Here is a tiny trained network, its code and every weight. The questions are about switching its units off for an input and a class, where a switched-off unit gives its printed mean instead of its output.

import numpy as np


def w(rows, s, z=0):
    codes = np.array(rows[::2]) - 128.0
    scale = np.full(codes.shape[1], s)
    scale[-1] = z or s
    return codes * scale


def f(y):
    return np.maximum(y, 0)


def log_softmax(a):
    a = a - a.max(-1, keepdims=True)
    return a - np.log(np.exp(a).sum(-1, keepdims=True))


def net(x, mask):
    res = np.array(x, float).reshape(1, 8) / 4 @ E
    y = f(res @ A[0][:, :-1].T + A[0][:, -1])
    res = res + np.where(mask, y, B[0][:, -1]) @ B[0][:, :-1]
    return log_softmax(res[-1] @ U[:, :-1].T + U[:, -1])


A, B = {}, {}
E = w([
[41,34,247,142],'x0',
[243,166,122,63],'x1',
[148,223,113,139],'x2',
[202,118,185,79],'x3',
[136,202,179,143],'x4',
[78,146,150,153],'x5',
[21,200,71,226],'x6',
[175,46,2,84],'x7',
],0.004)
A[0] = w([
[62,167,73,143,206],'N1',
[206,133,87,49,198],'N2',
[135,216,192,147,169],'N3',
[88,53,206,131,168],'N4',
[101,86,184,111,142],'N5',
[76,155,124,172,221],'N6',
[151,236,168,139,181],'N7',
[69,95,135,161,223],'N8',
[119,86,200,149,164],'N9',
[147,107,163,152,125],'N10',
[254,84,61,46,253],'N11',
[44,126,76,216,204],'N12',
[136,180,137,99,179],'N13',
[89,73,197,112,161],'N14',
[203,84,122,78,231],'N15',
[112,106,225,116,207],'N16',
],0.0077,0.0032)
B[0] = w([
[36,107,59,197,184],'N1',
[248,238,44,130,210],'N2',
[120,191,213,201,172],'N3',
[122,58,177,40,180],'N4',
[136,77,190,78,159],'N5',
[43,91,127,173,180],'N6',
[127,207,177,217,179],'N7',
[11,51,124,75,183],'N8',
[139,73,226,61,166],'N9',
[139,102,136,109,140],'N10',
[253,197,32,69,255],'N11',
[2,43,68,156,201],'N12',
[157,208,145,197,160],'N13',
[113,35,193,26,171],'N14',
[202,160,112,69,209],'N15',
[152,118,241,75,182],'N16',
],0.0052,0.0076)
U = w([
[116,187,195,200,39],'0',
[230,165,44,73,254],'1',
[116,41,220,3,73],'2',
[62,56,37,150,98],'3',
],0.0076,0.00089)

Each question gives the input, the list of numbers given to net, and the class t.
The units are the neurons (one row each of A and B). Each row of codes is followed by its name. A weight is (code - 128) times the scale printed after its matrix; where a second scale follows, it is the last column's (A, B and U).
mask holds one flag per neuron, in row order. A switched-off neuron (its flag False) gives its mean, the last column of its row in B, instead of its output. The means were averaged over made-up inputs and are rounded, as every weight is.
A unit's drop is (log p(t) with every unit on - log p(t) with that unit switched off) / (log p(t) with every unit on - log p(t) with every unit switched off).
The circuit of an input: a set's keep is (log p(t) with only the set's units on - log p(t) with every unit switched off) / (log p(t) with every unit on - log p(t) with every unit switched off). Starting from the 12 units with the biggest drops (on a tie, the unit counted first), units are removed one at a time, each time the one whose removal leaves the highest keep (on an exact tie, the one counted first), for as long as the keep stays at least 0.8.
units of the circuit, in order: the units of the circuit, biggest drop first
top k neurons: the k neurons with the biggest drops, biggest first
drop of u: that unit's drop, to one decimal
input [6,-8,-4,-7,-4,3,-1,5], class 2: top 4 neurons -> [N4, N14, N9, N5]
input [-6,-8,0,3,4,-1,7,1], class 3: units of the circuit, in order -> [N12, N1]
input [0,0,2,-6,3,7,7,-5], class 3: top 3 neurons -> [N12, N1, N8]
input [-7,3,8,-6,7,0,6,5], class 0: top neuron -> [N7]
input [2,8,8,7,7,3,-5,-6], class 0: units of the circuit, in order -> [N3, N7]
input [-3,-7,-8,-1,5,5,6,-6], class 3: top 4 neurons -> [N12, N1, N8, N6]
input [1,4,7,-2,3,6,6,5], class 3: drop of N1 -> 0.2
input [-4,-1,0,1,3,-2,-7,-8], class 0: drop of N9 -> 0.0
input [-2,1,-2,-5,5,4,4,0], class 3: drop of N1 -> 0.1
input [-5,-5,8,-1,-5,3,7,-7], class 3: drop of N1 -> 0.4
